Each new row is followed by what is left of it after taking away its nearest point in the smallest flat space through zero that holds the rows named last above it.
niv, 2 rows:
[[-1.48  3.34 -3.73  0.51  1.22 -0.04  1.52  2.07  1.19  0.89  1.40  3.20
   3.13 -4.91 -1.10 -3.67  1.09 -1.87  4.02 -1.68 -0.38  2.08 -4.59  4.40
   2.18 -1.05  0.48]
 [-3.08  3.64 -3.96  0.87  1.08 -0.16  2.65  2.49  1.39  1.73  1.99  4.30
   2.51 -5.56 -0.30 -3.18  0.89 -1.70  3.10 -1.54 -0.58  1.93 -4.14  4.18
   2.33 -0.90 -0.15]]
New rows:
[-2.88  2.11 -2.20  1.83 -0.28  1.73  2.25  0.88  2.27  0.40  1.92  5.07
 -0.39 -2.62  2.53  0.21  1.66  0.17  0.01 -0.94  1.30 -1.31  0.04 -1.91
  1.93 -0.49  0.29] -> [ 0.70  0.63 -0.76  0.98 -0.32  1.98 -0.40 -0.50  1.56 -1.51  0.37  2.03
  0.02 -0.03  1.23  0.20  1.77  0.33  0.78 -0.77  1.80 -1.56  0.36 -2.63
  1.05 -0.51  1.42]
[-0.65 -0.88  0.38  3.90  0.40 -0.71  3.89  3.97  0.42  0.97  1.69  2.11
 -0.62 -5.88  1.38  1.65 -2.20 -0.27 -0.24 -0.53  2.24  2.12 -4.66  3.95
 -0.82 -2.25  2.32] -> [ 1.98 -2.82  2.42  3.23 -0.01 -0.55  1.81  2.49 -0.38 -0.46  0.32 -0.72
 -1.35 -2.78  0.93  2.79 -2.47  0.41 -1.03  0.09  2.66  1.32 -3.04  2.14
 -2.03 -1.94  2.85]
fup (2 x 27):
[[-0.13  2.88  2.76  1.36 -0.55  0.86 -1.18  0.30  0.87  1.07  1.40 -4.20
  -1.26  0.01  0.67 -2.47  3.63 -1.17  0.28 -0.70  1.52  5.46  1.11  0.22
   0.44 -1.36 -0.28]
 [-4.16  0.16  4.15  3.92  2.38  0.11 -1.09  2.06  0.82  2.45 -0.08 -4.64
   0.74  0.68  0.07  0.43 -2.33  3.11  2.82  1.69  3.72  0.82  4.31 -2.17
   0.31  4.20  2.47]]
New rows:
[ 2.05  1.01  1.15  1.59  2.67  3.34  0.40  0.71  1.40 -1.06  1.71  0.06
 -3.01  0.16 -0.37 -0.50  2.47 -1.08 -0.54 -2.64 -1.86  0.20 -2.97 -1.48
 -2.90 -0.47 -2.33] -> [ 1.04  0.15  1.33  2.15  3.44  3.10  0.50  1.14  1.33 -0.78  1.25  0.21
 -2.43  0.33 -0.56  0.38  0.75  0.07  0.08 -1.99 -1.40 -1.30 -2.23 -2.10
 -2.96  1.01 -1.62]
[ 1.27 -0.44 -2.49 -4.36  1.60  1.17  0.11 -0.08  1.72 -3.27  1.24  0.77
 -0.71 -1.76 -0.51  0.09  0.32 -0.26 -0.32 -2.26 -1.66 -2.45 -2.21  1.41
  1.15 -0.90 -1.09] -> [-0.35  0.11 -0.43 -2.62  2.42  1.36 -0.51  0.76  2.18 -2.15  1.45 -1.73
 -0.64 -1.50 -0.37 -0.16  0.04  0.74  0.81 -1.73  0.03 -1.21 -0.37  0.61
  1.34  0.48 -0.19]
fiza, 5 rows:
[[ 0.92 -0.75  1.51  1.81  1.95  1.01 -1.52  1.21  1.10 -0.92  1.98  1.42
   1.76  1.20 -3.85  0.81  2.35  1.89 -0.35  1.59 -3.44  3.37  0.41  1.70
  -1.13  1.76  1.36]
 [-1.13 -0.78 -0.74  2.64 -0.05 -1.30 -3.01  0.18 -0.21 -0.77  1.87  1.97
  -0.41  0.64 -2.84  0.76  2.21  2.02 -1.03  0.23 -6.89  4.69  2.29 -0.67
  -2.40  0.56 -1.44]
 [-3.15  0.47 -3.58  0.67 -1.42 -1.03 -1.77 -1.04 -2.49  0.03 -0.41 -0.66
  -1.87 -1.04  0.56 -0.36 -1.20  0.22 -1.55 -2.64 -4.02  3.72  3.16 -1.25
  -0.70 -0.55 -4.01]
 [-1.04 -0.57  0.06  0.90 -3.23 -4.19 -1.04 -0.77  0.98  0.79 -0.31  3.77
  -2.78 -0.11  1.69 -0.48  1.31 -0.22  1.49  0.22 -1.51 -3.20  0.48 -4.05
  -2.17 -2.79 -0.83]
 [-3.95 -1.77  1.27  0.26 -2.94 -1.31 -4.51 -0.22  1.15 -0.05 -0.31  6.52
  -1.60  0.25 -1.62  0.81  1.84 -0.21  1.81 -0.43 -3.73  1.92  2.76 -2.93
  -4.34 -0.19 -1.71]]
New rows:
[-1.78  0.03 -1.56  0.08 -2.00  1.76 -0.91  0.96 -0.41  1.04 -3.98 -0.84
 -1.96 -2.35 -1.04  1.67 -2.92 -0.47 -2.32 -3.01  1.88  1.98 -0.34  1.42
 -2.34  2.13 -0.44] -> [ 0.65  0.01 -0.75  1.94 -1.51 -0.26 -0.03  1.43  0.88  1.12 -2.62 -0.24
 -1.95 -1.63 -1.46  1.33 -1.04  0.80 -2.12 -1.13  0.81  0.01 -1.59  1.01
 -2.39  1.10  1.31]
[ 0.02 -2.38  2.84 -1.89 -0.86 -0.53  3.84 -1.03  1.07  0.00  4.88 -1.67
  2.61 -0.08  0.73  1.09  0.07 -0.54 -1.74  0.24  0.37 -0.37  0.90  1.49
 -0.25 -3.08  3.45] -> [-1.82 -2.18  1.96 -1.89 -1.57 -0.53  2.93 -1.16  0.59  0.26  4.25 -0.66
  1.98 -0.60  0.62  0.46 -0.43 -0.65 -1.62 -0.99 -0.39  0.75  2.57  1.19
 -0.71 -3.43  2.10]
[-0.81  0.13 -1.33  2.67  0.72 -3.41 -0.93  0.49 -1.52  0.31  0.97  2.58
  0.86  0.21  0.19 -1.63 -0.24  0.96 -0.15  0.10 -4.04  0.82  1.51 -1.97
  0.29 -4.40  0.88] -> [-0.63 -0.55  0.20 -0.15  1.22 -0.53 -0.62  0.26 -1.68 -0.26  0.22  0.91
  2.19  0.42  0.75  0.19 -1.48 -0.78  0.02  0.29 -0.53  0.73 -0.25 -1.00
  0.81 -2.26  1.66]
dop, 5 rows:
[[-1.87  1.90  2.12  0.27 -0.59 -2.67  0.62 -1.83 -0.57  0.53  1.85  0.37
  -2.50 -2.49  1.76 -0.70 -0.83  2.23 -3.01 -5.64 -1.87 -1.53  1.95  3.02
  -0.82  1.88 -0.58]
 [ 0.54  1.61  0.53  1.15  0.48 -4.18 -1.12 -1.66  1.24 -0.97 -2.12  1.99
  -0.78  0.66  0.43 -2.42  0.23  0.32  1.06 -3.35 -0.92 -0.91  3.07 -0.51
  -1.30  0.52 -0.42]
 [ 3.57 -1.51 -1.29  1.25  0.89 -1.28 -6.05 -0.73  2.79 -2.16 -3.17  4.26
  -0.08  1.36 -0.24 -1.88  0.31 -1.70  1.53 -3.50 -0.55 -0.19  2.05 -3.98
   0.50 -0.51  0.62]
 [ 0.80 -1.51  0.32  2.20  0.99  0.54 -1.76  0.95 -2.03 -0.81  2.46 -3.46
   0.67  0.40  0.79  0.15 -2.40  3.51  0.57  4.58 -2.74 -0.25  2.66 -2.79
   4.64 -1.20 -3.50]
 [-1.16  0.93  0.34 -0.34  0.29 -1.44 -1.69 -2.33  2.09  0.25 -2.78  5.64
  -1.20 -1.13  0.34 -0.62  0.42 -1.23 -1.02 -6.58 -0.80 -1.01  1.45  1.22
  -3.05  1.65  1.31]]
New rows:
[-0.24 -0.45 -1.62 -0.85  2.04 -2.13  1.79 -2.25 -3.11 -2.09 -4.55  3.14
  2.19 -1.01  1.13 -2.23 -2.88 -4.10 -0.73 -1.11  3.67  3.59  2.31  2.85
  0.52  0.04  0.56] -> [ 0.43 -1.39 -1.39 -0.58  1.69 -1.08  1.20 -1.42 -4.17 -2.26 -2.08  0.89
  1.84 -1.62  1.63 -1.71 -3.65 -2.93 -1.83 -0.21  3.22  3.67  1.88  2.53
  2.71 -0.29 -0.10]
[ 0.42 -3.67  2.03 -1.17 -0.78  1.51 -0.89  2.10  1.08 -1.48  2.44 -3.69
 -1.42 -1.33 -2.00  3.30 -0.62 -3.36 -0.28  0.63 -1.84  2.27 -4.09  2.17
 -1.15 -1.24 -0.82] -> [-0.34 -2.27  2.45 -0.06  0.21 -1.38 -0.97  0.67  1.67 -1.80  0.11 -1.93
 -1.25 -0.52 -1.86  1.84 -0.85 -2.63  1.31 -0.06 -3.18  1.51 -0.96  1.67
 -2.32 -0.92 -1.95]
Zif (3 x 27):
[[ 0.06 -1.28 -3.73  4.01  0.63 -0.77 -1.47  0.78 -2.87  1.59  0.41 -3.44
  -2.39  1.71 -1.21 -2.15 -0.65  1.58  2.85  1.44 -0.39 -0.28 -1.54  1.41
   0.75 -0.55 -0.22]
 [ 0.31 -1.88 -3.51  4.19  0.70 -2.28 -1.91  0.67 -3.83  0.71  1.04 -4.26
  -3.26  3.69 -1.96 -1.06 -1.25  3.05  5.23  1.99 -0.84 -0.23 -2.29  2.55
   1.56 -1.02 -0.72]
 [-0.98 -1.63 -4.43  4.64  0.16 -1.46 -1.62  1.28 -4.01  1.91  1.48 -6.45
  -2.20  2.50 -0.73 -2.47 -0.41  2.95  5.66  2.98 -0.82 -1.46 -2.60  1.21
   1.10 -0.72  1.28]]
New rows:
[-1.27  0.03  0.86 -2.04 -0.69 -3.00  1.75 -0.21 -3.76 -1.00  2.49 -3.32
  1.25  0.47  1.15  0.25  1.49  3.87  4.55  2.56 -2.15 -2.17  0.27 -2.45
 -1.32  0.81  4.73] -> [ 1.01  0.06 -0.26 -0.67  0.78 -1.63  1.16 -0.74 -3.00 -0.37  0.25  1.14
 -0.63 -0.58 -0.57 -0.83  0.65  1.57 -0.28  0.02 -1.36  0.24  1.73 -1.31
 -1.77  0.92  1.38]
[-0.43  2.68 -2.32 -1.55 -4.00  0.69  1.25  0.01 -3.11 -0.06  2.90  0.22
 -0.76 -0.71  1.24 -3.07  0.42 -0.05 -1.33 -0.71 -1.36  1.98 -1.37 -3.36
 -0.86  0.48  0.19] -> [ 0.22  2.41 -1.61 -1.92 -3.78 -0.22  1.04 -0.34 -3.24 -1.03  2.94  1.04
 -1.42  0.49  0.49 -1.89 -0.14  0.49 -0.74 -1.00 -1.53  2.55 -1.44 -2.41
 -0.38  0.20 -0.86]
bibut, 4 rows:
[[-0.40  0.41  1.55 -0.24  3.56  3.23 -1.35 -1.10 -0.28  0.86  4.52  2.02
   1.53  0.32 -1.25 -1.55  1.35  0.93  0.33 -0.36  0.71  2.73  1.47  3.44
  -1.19 -1.29  2.67]
 [ 0.78 -0.45  1.93  1.27 -5.95 -0.06  1.55 -0.85  2.19  1.90 -3.63 -0.34
  -0.57  1.56  4.83  0.77  0.26 -2.80  0.58  1.30 -3.58  0.07  1.22 -1.88
   0.71 -0.83  0.68]
 [ 3.87  1.65 -3.57  1.53 -1.42 -3.78  1.17  1.20 -1.97  0.86 -2.98 -2.60
   2.84 -3.55 -0.99  0.36 -2.59  5.77 -1.36 -0.20  3.12  0.31 -3.28 -4.40
  -0.39 -0.85 -2.42]
 [ 1.63 -2.97  3.48  2.05 -3.80  2.79  0.42 -4.02  0.08  0.39  3.64  0.83
   0.30  3.66  2.09  0.46 -0.38  1.78  1.38  2.21 -1.36  1.34  2.20  3.14
  -0.96  2.22  1.53]]
New rows:
[-0.31  3.46 -3.61 -3.12 -1.61  0.43 -5.18  1.45 -0.56 -1.00 -2.80  2.43
  1.10 -1.73 -3.10  4.71 -0.02  0.61  0.42 -2.83 -0.63  1.58  0.12 -0.45
 -2.04 -2.57 -3.75] -> [ 0.03  1.92 -1.90 -2.37 -3.47  1.68 -4.98 -0.32 -0.32 -1.06 -1.35  2.84
  0.75  0.21 -2.00  5.05 -0.08  0.71  1.13 -1.81 -1.60  1.80  1.25  1.03
 -2.29 -1.32 -3.15]
[ 2.21 -0.71 -0.47 -0.39  1.49  1.04 -0.13 -0.32 -1.61 -0.18  1.40  1.19
  3.46 -2.96 -1.55 -1.05  0.39  3.71 -3.15 -2.28  1.24  2.25 -1.60 -0.59
 -0.12 -0.43 -0.56] -> [ 0.59 -1.83  0.62 -0.89 -0.45  1.06  0.22 -0.38 -0.25 -0.92 -0.07  1.29
  1.10 -1.20  0.14 -0.26  0.93  0.02 -2.60 -1.84 -1.08  0.52 -0.68 -0.55
  0.83  0.67 -0.83]
[-1.80  1.09  0.26 -1.28  4.30  1.60 -2.81  0.34 -0.28 -2.88  3.54  1.82
 -0.93 -0.08 -1.65 -2.71  1.52 -4.35 -1.13 -2.04  0.37 -1.42 -0.88  3.42
  0.62 -2.06 -0.64] -> [ 1.44  0.57  0.19  0.97 -0.95  0.09 -1.16 -0.80 -0.46 -1.61  1.22  0.24
  0.35 -0.03  0.74 -1.78 -0.21 -1.59 -1.16 -0.68  0.06 -1.07 -1.58  0.94
  0.46 -1.77 -1.52]
lafa (2 x 27):
[[-0.82 -1.91 -1.61 -0.91  1.42 -5.26  0.16  1.95 -0.45  3.05  0.81  3.36
  -4.36  2.37  4.02 -0.62  3.74 -2.63  0.55 -1.85  1.20 -2.44  1.20  3.93
   0.32 -0.95 -3.69]
 [ 0.09 -0.95  8.30  0.62 -4.94 -2.47 -1.53 -1.22  1.01  0.08  1.01  4.73
   4.00 -1.06 -2.93  2.17  5.26  0.14 -0.17  0.86  1.15  1.31  1.99 -0.07
  -2.16  0.45  2.89]]
New rows:
[-0.89  1.20  4.43  1.97 -0.45 -0.51 -0.28  1.27 -1.87  0.18  0.47  2.35
  6.01 -3.71 -2.80  1.96  2.43  4.28  1.88  0.56 -1.92  0.33 -0.78  1.33
 -3.01 -3.23  0.75] -> [-1.11  1.26  0.00  1.47  2.29 -0.42  0.51  2.29 -2.46  0.80  0.15  0.74
  3.10 -2.68 -0.49  0.76  0.64  3.65  2.08 -0.26 -2.23 -0.84 -1.50  2.21
 -1.88 -3.66 -1.47]
[ 2.25  2.26  3.62 -0.94 -4.44 -0.01 -2.18 -1.27  1.84 -0.86 -1.32  1.77
  2.22 -1.33 -0.91 -0.15  1.24  3.22  1.79  0.37  1.58  0.25  1.12  1.44
  0.43 -1.16  1.18] -> [ 2.09  2.36 -0.06 -1.34 -2.18  0.21 -1.52 -0.47  1.35 -0.43 -1.61  0.33
 -0.10 -0.53  0.92 -1.14 -0.37  2.76  1.94 -0.27  1.29 -0.66  0.48  2.07
  1.37 -1.49 -0.58]
[-1.34  0.10  2.97  0.67 -1.85 -3.63 -2.24 -0.21  0.30  2.59  0.97  4.78
 -0.77  2.50  2.09  0.63  3.45 -0.60  0.46 -0.06  0.74 -2.31  2.42  0.80
 -1.51 -1.01 -0.29] -> [-0.94  1.56  0.12  0.89 -0.41  0.33 -1.64 -0.72  0.09  0.90  0.08  0.84
 -0.20  1.69  1.22 -0.01 -0.93  0.76  0.24  0.56 -0.43 -1.57  0.88 -1.30
 -0.72 -0.70  0.42]
Metif, 2 rows:
[[ 0.13  0.70 -1.01 -0.29 -3.08 -0.47  1.33 -1.19 -6.22 -1.76 -0.30  2.03
   6.65 -1.38 -1.90  1.31 -3.43  1.24  0.92 -4.06  6.44 -2.30 -3.22  0.13
   1.52  1.43  2.19]
 [-2.00  1.74  0.33  0.21  2.17 -1.89  1.91 -0.83  1.27  2.92  0.05  1.10
  -0.62  2.62 -3.92  0.67  7.93  2.28 -0.78  1.52 -1.18  3.13  4.73 -1.02
  -4.18 -0.21  1.19]]
New rows:
[ 2.08  1.59 -1.06 -1.37 -0.72  1.74  0.57 -0.77 -2.86  0.81 -1.02  0.65
  2.02  2.49 -4.19  4.88  2.11 -0.48  2.77  0.22  1.93 -1.23  1.63  0.83
 -0.93  0.70  4.24] -> [ 2.89  0.52 -0.75 -1.33 -0.27  2.77 -0.86  0.13 -0.59  0.34 -0.91 -0.75
 -0.73  1.98 -1.63  4.00  0.22 -2.03  2.69  1.40 -0.48 -1.55  1.04  1.21
  0.20  0.14  2.73]
[-1.04  0.72 -1.11 -0.14 -2.59 -0.25  2.86 -0.65 -3.51 -2.08  0.38 -0.32
  2.40 -1.13 -1.49  0.74 -2.83  2.16 -1.89 -3.64  3.53 -0.92 -0.28  0.08
  1.32  0.46 -1.54] -> [-1.13  0.37 -0.58  0.01 -0.95 -0.02  2.18 -0.03 -0.22 -1.12  0.54 -1.38
 -1.11 -0.38 -0.53  0.06 -0.94  1.53 -2.38 -1.49  0.13  0.32  1.47  0.00
  0.48 -0.29 -2.68]
sepu:
[[ 0.13 -0.40 -2.22 -1.41 -1.75  3.07 -2.32 -0.39 -0.80 -0.40  1.67  0.15
  -0.47 -1.35 -1.67 -2.70 -0.36  0.37  0.44  2.25 -1.60 -0.60  0.65 -1.79
  -1.10  1.04 -1.71]
 [ 1.69  0.64 -0.29  0.32  1.18  1.00  0.41 -0.07  1.10  4.55 -0.63 -0.39
   2.58  1.42  1.33 -0.65  0.49  0.52 -1.18  0.69  0.89  3.71  1.51 -2.39
   0.78  0.41  0.23]
 [ 2.33  1.88 -0.05  0.88  1.43  4.49 -0.62  6.51  2.45  3.96  2.43  1.49
   3.40  2.25  0.75 -4.04 -0.72 -0.94 -2.63  0.41 -0.34  3.68  1.24 -4.96
   1.88  3.36  4.13]]
New rows:
[-0.84  1.41  1.98 -2.13 -1.87 -0.52 -1.17 -2.01  1.89 -3.19  1.48  1.58
 -4.27 -0.13 -1.21 -2.49 -3.44 -2.34  1.53  0.14  0.38 -5.74 -2.08 -0.46
 -1.06 -0.92 -2.59] -> [ 0.61  2.11  2.48 -1.37 -0.23 -0.71  0.00 -1.98  3.13  0.98  0.33  1.17
 -1.83  1.59  0.55 -2.12 -2.87 -2.00  0.34 -0.02  1.73 -2.25 -0.96 -1.95
  0.00 -0.93 -1.83]
[-0.59  1.02  0.83  0.82  0.25  1.49  1.25 -0.27 -0.77 -1.13  1.01  0.02
 -0.46  2.40  1.11  1.51 -2.28 -3.26 -0.18 -3.67  0.80 -0.51  1.26  1.74
 -3.96  1.35  4.66] -> [-0.23  0.62 -0.50  0.00 -0.41  2.34  0.46 -2.51 -1.29  0.16  0.78 -0.59
 -0.21  1.84  0.79  0.93 -1.96 -2.47  0.15 -2.20  0.59  0.26  2.12  0.89
 -4.65  1.12  2.63]
gepa (5 x 27):
[[ 4.10 -2.08  3.50 -0.68  1.30  0.34  2.38  1.05 -2.16  0.81 -0.19 -3.53
   0.88 -0.31  1.89  5.78 -0.08  2.60  0.41  7.52  1.57  1.51 -2.03 -1.42
   1.13  1.24  0.72]
 [-3.72 -0.79 -2.41  2.91 -0.50  0.74 -3.76 -0.59  0.43 -0.72 -1.91  0.45
   0.73 -2.27 -0.31 -5.28 -2.07 -3.25 -2.16 -1.45  0.76 -4.34 -3.75  4.03
  -2.04  0.22 -1.98]
 [ 0.71  0.56  0.22  0.27  0.56  2.46  3.10  2.95  1.29  1.02  2.86  2.32
   0.82  2.44  1.95 -0.43 -0.21  0.00 -1.70  2.04  1.24  0.53 -2.65 -1.04
   2.19  0.63  4.33]
 [-2.71  2.33 -1.89 -1.79 -2.05  2.67  0.93  1.90  1.16  2.10  1.29  4.43
   1.12 -2.93 -0.40 -4.78 -0.50  1.10  0.93 -1.87  0.93 -2.82  0.93 -0.73
   0.72  1.27  2.20]
 [-2.92  1.77  2.65 -2.70 -3.72  2.77  2.92  6.04  1.79  2.55 -0.43  2.20
   2.67  1.98  0.92 -0.45 -1.28  0.51 -1.84 -1.83 -1.82 -0.76  1.43 -3.15
   2.70 -0.38  5.24]]
New rows:
[-0.15 -0.18  2.84 -1.85  0.51 -0.55  1.00 -1.64 -0.38 -0.60 -2.05  1.07
 -0.19  1.70 -2.12  1.65  1.96 -1.24  0.34  0.79 -4.09  2.79  2.89  0.88
  0.70  3.19  1.37] -> [-0.76 -0.36  1.62 -0.87  0.84  0.48  0.49 -1.67 -0.31 -0.42 -1.66  1.94
  0.16  0.30 -1.78 -0.50  1.32 -1.74 -0.11  1.77 -2.73  1.09  0.70  2.19
  0.36  4.00  1.37]
[-1.30  1.12  3.23  0.62 -1.49 -2.09 -1.97  0.76 -0.54 -1.64 -0.58 -0.96
 -0.68  4.04 -0.85 -0.62 -0.05 -2.52 -0.25 -3.91 -7.23 -0.82  1.53  0.21
 -1.06 -0.73 -0.05] -> [ 0.85  1.02  2.05  0.38  0.00 -0.46 -0.53  0.21 -1.53 -0.55  1.67  0.23
 -0.58  0.76 -0.03 -1.24  0.22 -0.26  1.48  0.77 -3.90 -1.75 -0.59  0.33
 -0.73  1.60  0.44]
bago, 2 rows:
[[-7.72 -1.93 -2.14 -1.41 -1.70  1.07  2.54  0.41  0.80 -1.75  0.50 -2.74
  -0.39  3.79  0.44  5.55 -0.42  0.32 -1.69  3.29 -2.76  3.16 -2.82 -2.01
   0.50  1.25  3.30]
 [-5.95 -2.19 -1.72  0.66 -1.91  0.58  3.72 -1.05 -0.09  1.12 -0.52 -2.45
  -3.15  6.49 -0.13  4.11 -2.80  0.65 -0.93  2.17 -2.38  3.57 -2.61 -1.56
  -0.70  1.44  0.56]]
New rows:
[ 0.75  0.43 -2.10 -1.30 -3.26  3.16  2.00  3.40  3.57 -0.96  2.30  0.25
  1.64 -3.15  1.89 -0.04 -1.51 -2.22  1.42 -0.16 -2.41  1.24  0.32 -1.80
  1.28 -1.93  1.82] -> [ 1.90  0.33 -1.82 -0.11 -3.34  2.86  2.60  2.58  3.06  0.68  1.72  0.47
  0.11 -1.72  1.56 -0.96 -2.83 -2.04  1.88 -0.85 -2.14  1.40  0.50 -1.51
  0.60 -1.85  0.22]
[ 1.43  1.46  0.19  1.03  0.95 -0.93  0.09 -1.78 -2.74  1.28 -2.27 -0.12
 -2.16  1.49 -0.89 -2.98 -0.98 -0.03  1.01 -1.35 -0.32 -1.60  2.01  1.65
 -5.34 -0.97 -2.65] -> [-1.53  1.24 -0.58 -0.82  0.75 -0.34 -0.25 -0.60 -1.90 -1.24 -1.40 -0.92
 -0.18  0.28 -0.37 -0.72  0.71 -0.21  0.08  0.19 -1.19 -1.23  1.25  0.89
 -4.34 -0.85  0.10]
[ 3.54  2.77  2.49 -0.18  1.85  0.35 -2.33  1.77 -0.51 -2.06  1.21  2.04
  1.47 -4.77  1.06 -2.92  2.14  1.39  0.40  1.17 -0.08 -1.28  2.18  0.01
  0.23 -1.93  0.85] -> [ 0.39  1.38  1.56  0.74  0.64  0.58  0.21  0.77 -0.79 -0.67  0.64  0.63
 -1.12 -0.17  0.84 -0.80 -0.15  1.87  0.03  2.20 -1.42  0.98  0.66 -0.82
 -0.49 -1.01  0.50]
